Below is a small trained network, with its code and all its weights. Each question gives an input and a class and asks what happens when units are switched off, that is, made to give their printed mean instead of their output.

import numpy as np


def w(rows, s, z=0):
    codes = np.array(rows[::2]) - 128.0
    scale = np.full(codes.shape[1], s)
    scale[-1] = z or s
    return codes * scale


def norm(h):
    return h / np.sqrt((h * h).mean(-1, keepdims=True) + 1e-5)


def f(y):
    return np.maximum(y, 0)


def log_softmax(a):
    a = a - a.max(-1, keepdims=True)
    return a - np.log(np.exp(a).sum(-1, keepdims=True))


def net(x, mask):
    res = np.array(x, float).reshape(1, 8) / 4 @ E
    u = 0
    for l in range(2):
        y = f(norm(res) @ A[l][:, :-1].T + A[l][:, -1])
        res = res + np.where(mask[u : u + 7], y, B[l][:, -1]) @ B[l][:, :-1]
        u += 7
    return log_softmax(norm(res)[-1] @ U[:, :-1].T + U[:, -1])


A, B = {}, {}
E = w([
[121,124,124,131,123],'x0',
[131,128,245,89,232],'x1',
[241,17,53,223,253],'x2',
[20,118,168,253,139],'x3',
[133,134,123,126,125],'x4',
[40,32,111,102,118],'x5',
[132,133,126,127,127],'x6',
[123,124,129,127,130],'x7',
],0.004)
A[0] = w([
[157,118,122,60,166,139],'L0N1',
[163,81,89,12,108,79],'L0N2',
[97,73,86,101,151,89],'L0N3',
[201,139,105,65,108,9],'L0N4',
[67,67,104,66,139,49],'L0N5',
[92,215,171,154,101,253],'L0N6',
[185,88,103,164,203,246],'L0N7',
],0.011,0.0028)
B[0] = w([
[14,113,161,158,153,187],'L0N1',
[172,119,185,255,119,204],'L0N2',
[194,252,161,128,96,165],'L0N3',
[114,160,164,235,158,185],'L0N4',
[205,224,86,135,229,171],'L0N5',
[116,102,77,134,171,224],'L0N6',
[63,126,94,62,121,253],'L0N7',
],0.0066,0.0077)
A[1] = w([
[156,72,104,180,58,176],'L1N1',
[106,180,158,75,101,137],'L1N2',
[100,126,102,1,142,250],'L1N3',
[64,161,92,151,166,141],'L1N4',
[186,70,83,115,176,38],'L1N5',
[101,177,157,105,69,168],'L1N6',
[158,181,57,114,112,135],'L1N7',
],0.0098,0.0019)
B[1] = w([
[61,137,255,106,113,164],'L1N1',
[65,86,14,114,134,153],'L1N2',
[139,190,116,121,29,183],'L1N3',
[248,138,178,142,68,254],'L1N4',
[57,77,24,132,99,154],'L1N5',
[116,65,54,198,210,153],'L1N6',
[140,187,193,19,158,183],'L1N7',
],0.0079,0.0077)
U = w([
[107,76,143,227,99,98],'0',
[54,79,4,124,114,208],'1',
[172,173,103,114,149,57],'2',
[133,137,144,125,98,165],'3',
[127,145,129,132,103,122],'4',
[136,132,133,135,100,135],'5',
[62,103,183,73,104,121],'6',
[139,125,136,136,97,4],'7',
],0.014,0.002)

Each question gives the input, the list of numbers given to net, and the class t.
The units are the neurons (one row each of A and B). Each row of codes is followed by its name. A weight is (code - 128) times the scale printed after its matrix; where a second scale follows, it is the last column's (A, B and U).
mask holds one flag per neuron, layer by layer. A switched-off neuron (its flag False) gives its mean, the last column of its row in B, instead of its output. The means were averaged over made-up inputs and are rounded, as every weight is.
A unit's drop is (log p(t) with every unit on - log p(t) with that unit switched off) / (log p(t) with every unit on - log p(t) with every unit switched off).
The circuit of an input: a set's keep is (log p(t) with only the set's units on - log p(t) with every unit switched off) / (log p(t) with every unit on - log p(t) with every unit switched off). Starting from the 12 units with the biggest drops (on a tie, the unit counted first), units are removed one at a time, each time the one whose removal leaves the highest keep (on an exact tie, the one counted first), for as long as the keep stays at least 0.8.
units of the circuit, in order: the units of the circuit, biggest drop first
k most important neurons: the k neurons with the biggest drops, biggest first
top k neurons in layer l: the k neurons of layer l with the biggest drops, biggest first
input [1,7,5,-3,1,1,3,0], class 6: most important neuron -> L0N1
input [6,5,7,5,0,-6,-5,4], class 1: units of the circuit, in order -> L1N5, L0N4, L0N2, L0N7
input [-2,-1,7,-8,6,-4,-4,1], class 0: 4 most important neurons -> L0N4, L0N2, L0N1, L0N5
input [-6,-6,-8,-5,3,2,6,-4], class 1: top 3 neurons in layer 1 -> L1N6, L1N4, L1N2
input [-6,4,7,6,2,7,4,-6], class 1: 3 most important neurons -> L1N5, L0N1, L0N4
input [8,8,-3,5,-8,8,-4,3], class 2: top 4 neurons in layer 0 -> L0N5, L0N1, L0N7, L0N2
input [4,8,3,0,2,8,-3,8], class 2: 2 most important neurons -> L0N5, L1N1
input [0,3,-7,-8,8,5,1,-7], class 0: top 2 neurons in layer 1 -> L1N7, L1N6
input [-5,3,-8,-8,-6,-3,-1,-8], class 0: top 3 neurons in layer 0 -> L0N2, L0N4, L0N7
input [7,-8,-2,-3,7,0,-6,-8], class 6: 2 most important neurons -> L1N1, L1N4
input [-1,2,7,-5,-6,-1,0,-4], class 1: 2 most important neurons -> L1N5, L0N7
input [5,-5,-6,3,-4,4,6,-6], class 1: 3 most important neurons -> L0N2, L1N6, L1N2
input [-6,-8,-4,1,-7,1,4,2], class 6: 3 most important neurons -> L1N1, L0N7, L1N7
input [1,-3,8,-1,2,4,6,-7], class 1: units of the circuit, in order -> L1N5
input [-6,-2,6,-5,-6,7,7,2], class 2: 3 most important neurons -> L0N5, L0N3, L0N7
input [4,-5,-8,4,-2,-8,5,-4], class 1: top 2 neurons in layer 0 -> L0N2, L0N5
input [4,1,-6,1,3,-5,6,2], class 1: 2 most important neurons -> L1N2, L0N2
input [-7,1,-4,-8,-1,5,-8,8], class 0: top 2 neurons in layer 0 -> L0N2, L0N1
input [1,8,-8,2,-1,5,-6,8], class 1: top 4 neurons in layer 1 -> L1N2, L1N6, L1N7, L1N1
input [7,-7,5,5,-2,-7,-8,2], class 3: top 3 neurons in layer 0 -> L0N2, L0N5, L0N7
input [8,-7,3,4,-7,6,6,-8], class 4: 2 most important neurons -> L0N3, L0N5
input [-7,6,-1,-5,-7,7,-4,-4], class 2: 3 most important neurons -> L0N5, L0N3, L1N1
input [-6,-1,8,-6,5,0,4,-5], class 1: top neuron in layer 0 -> L0N7
